Below are the code and all the weights of a small trained network. Each question names an input and a class and asks about switching units off, where a switched-off unit gives its printed mean instead of its output.

import numpy as np


def w(rows, s, z=0):
    codes = np.array(rows[::2]) - 128.0
    scale = np.full(codes.shape[1], s)
    scale[-1] = z or s
    return codes * scale


def norm(h):
    return h / np.sqrt((h * h).mean(-1, keepdims=True) + 1e-5)


def f(y):
    return np.maximum(y, 0)


def log_softmax(a):
    a = a - a.max(-1, keepdims=True)
    return a - np.log(np.exp(a).sum(-1, keepdims=True))


def net(x, mask):
    res = np.array(x, float).reshape(1, 3) / 4 @ E
    u = 0
    for l in range(3):
        y = f(norm(res) @ A[l][:, :-1].T + A[l][:, -1])
        res = res + np.where(mask[u : u + 7], y, B[l][:, -1]) @ B[l][:, :-1]
        u += 7
    return log_softmax(norm(res)[-1] @ U[:, :-1].T + U[:, -1])


A, B = {}, {}
E = w([
[63,21,175,192,57,204],'x0',
[71,111,66,171,180,63],'x1',
[113,63,254,151,148,132],'x2',
],0.0052)
A[0] = w([
[142,168,113,109,159,89,152],'L0N1',
[70,148,86,177,140,104,70],'L0N2',
[169,135,123,115,50,254,29],'L0N3',
[63,115,141,147,149,131,111],'L0N4',
[106,85,143,141,117,183,26],'L0N5',
[166,139,98,163,86,154,221],'L0N6',
[140,170,162,118,105,209,1],'L0N7',
],0.0081,0.00066)
B[0] = w([
[159,147,191,109,172,165,215],'L0N1',
[135,71,75,158,91,126,211],'L0N2',
[131,116,144,35,5,107,253],'L0N3',
[130,106,97,185,128,84,200],'L0N4',
[148,157,186,184,153,156,220],'L0N5',
[116,104,155,57,131,135,181],'L0N6',
[98,110,74,102,88,78,203],'L0N7',
],0.011,0.0045)
A[1] = w([
[117,146,126,112,129,69,176],'L1N1',
[97,202,63,127,67,121,227],'L1N2',
[167,95,113,104,112,220,32],'L1N3',
[152,36,110,124,131,148,15],'L1N4',
[47,91,47,145,161,140,251],'L1N5',
[108,82,129,192,79,60,112],'L1N6',
[73,101,1,68,175,127,94],'L1N7',
],0.0098,0.0011)
B[1] = w([
[90,174,74,97,121,138,164],'L1N1',
[122,1,209,83,77,170,193],'L1N2',
[191,104,75,89,128,192,163],'L1N3',
[149,158,86,127,152,95,179],'L1N4',
[194,69,65,70,148,69,209],'L1N5',
[28,113,120,109,181,121,254],'L1N6',
[168,110,234,220,132,188,209],'L1N7',
],0.0084,0.006)
A[2] = w([
[115,11,165,126,182,168,84],'L2N1',
[138,95,103,180,74,132,140],'L2N2',
[134,237,155,103,199,95,158],'L2N3',
[92,181,90,56,144,159,116],'L2N4',
[64,175,172,162,129,151,24],'L2N5',
[138,85,166,181,208,102,92],'L2N6',
[111,88,45,142,131,43,3],'L2N7',
],0.011,0.0014)
B[2] = w([
[140,165,117,168,194,82,254],'L2N1',
[140,233,135,59,153,152,169],'L2N2',
[113,154,17,235,87,188,192],'L2N3',
[73,88,154,171,95,153,162],'L2N4',
[97,140,231,202,146,104,151],'L2N5',
[105,115,139,65,61,161,229],'L2N6',
[109,157,36,51,135,8,193],'L2N7',
],0.011,0.0084)
U = w([
[252,101,141,126,216,154,3],'0',
[95,104,45,81,204,1,126],'1',
[48,136,216,188,169,95,73],'2',
[118,169,44,211,89,223,197],'3',
[123,86,168,4,11,178,182],'4',
],0.0094,0.0018)

Each question gives the input, the list of numbers given to net, and the class t.
The units are the neurons (one row each of A and B). Each row of codes is followed by its name. A weight is (code - 128) times the scale printed after its matrix; where a second scale follows, it is the last column's (A, B and U).
mask holds one flag per neuron, layer by layer. A switched-off neuron (its flag False) gives its mean, the last column of its row in B, instead of its output. The means were averaged over made-up inputs and are rounded, as every weight is.
A unit's drop is (log p(t) with every unit on - log p(t) with that unit switched off) / (log p(t) with every unit on - log p(t) with every unit switched off).
The circuit of an input: a set's keep is (log p(t) with only the set's units on - log p(t) with every unit switched off) / (log p(t) with every unit on - log p(t) with every unit switched off). Starting from the 12 units with the biggest drops (on a tie, the unit counted first), units are removed one at a time, each time the one whose removal leaves the highest keep (on an exact tie, the one counted first), for as long as the keep stays at least 0.8.
units of the circuit, in order: the units of the circuit, biggest drop first
unit that matters most: the unit with the biggest drop
top k neurons: the k neurons with the biggest drops, biggest first
top k neurons in layer l: the k neurons of layer l with the biggest drops, biggest first
input [8,-6,8], class 2: units of the circuit, in order => L2N1
input [-8,8,-8], class 0: units of the circuit, in order => L1N7, L1N2, L0N1, L2N7
input [-2,7,-4], class 0: units of the circuit, in order => L1N7, L0N1, L1N6
input [-6,7,2], class 3: top 2 neurons => L0N1, L2N3
input [4,2,3], class 2: units of the circuit, in order => L0N5, L1N5
input [-7,3,-7], class 3: units of the circuit, in order => L0N1, L2N3
input [3,0,2], class 2: top 2 neurons => L0N5, L1N5
input [1,2,4], class 2: top 3 neurons => L0N5, L0N2, L0N7
input [-5,-4,-8], class 4: top 2 neurons => L1N2, L0N5
input [-3,-3,6], class 3: top 3 neurons => L1N2, L0N3, L0N2
input [7,-2,2], class 2: top 3 neurons => L0N5, L2N6, L1N5
input [-4,3,-8], class 0: top 2 neurons => L1N7, L1N2
input [-3,-2,5], class 3: top 2 neurons => L1N2, L0N3
input [5,2,1], class 2: top 4 neurons => L0N5, L0N7, L2N5, L1N5
input [-6,-7,-6], class 4: units of the circuit, in order => L1N2
input [8,3,4], class 2: top 3 neurons => L0N5, L0N7, L0N2
input [6,6,8], class 1: top 2 neurons => L0N4, L0N1
input [4,-1,1], class 2: top 2 neurons in layer 0 => L0N5, L0N4
input [8,8,8], class 1: top 2 neurons in layer 1 => L1N7, L1N5
input [-8,-5,0], class 3: unit that matters most => L2N3
input [6,5,4], class 1: top 2 neurons in layer 0 => L0N1, L0N4
input [-1,-5,8], class 2: top 3 neurons in layer 0 => L0N1, L0N6, L0N7
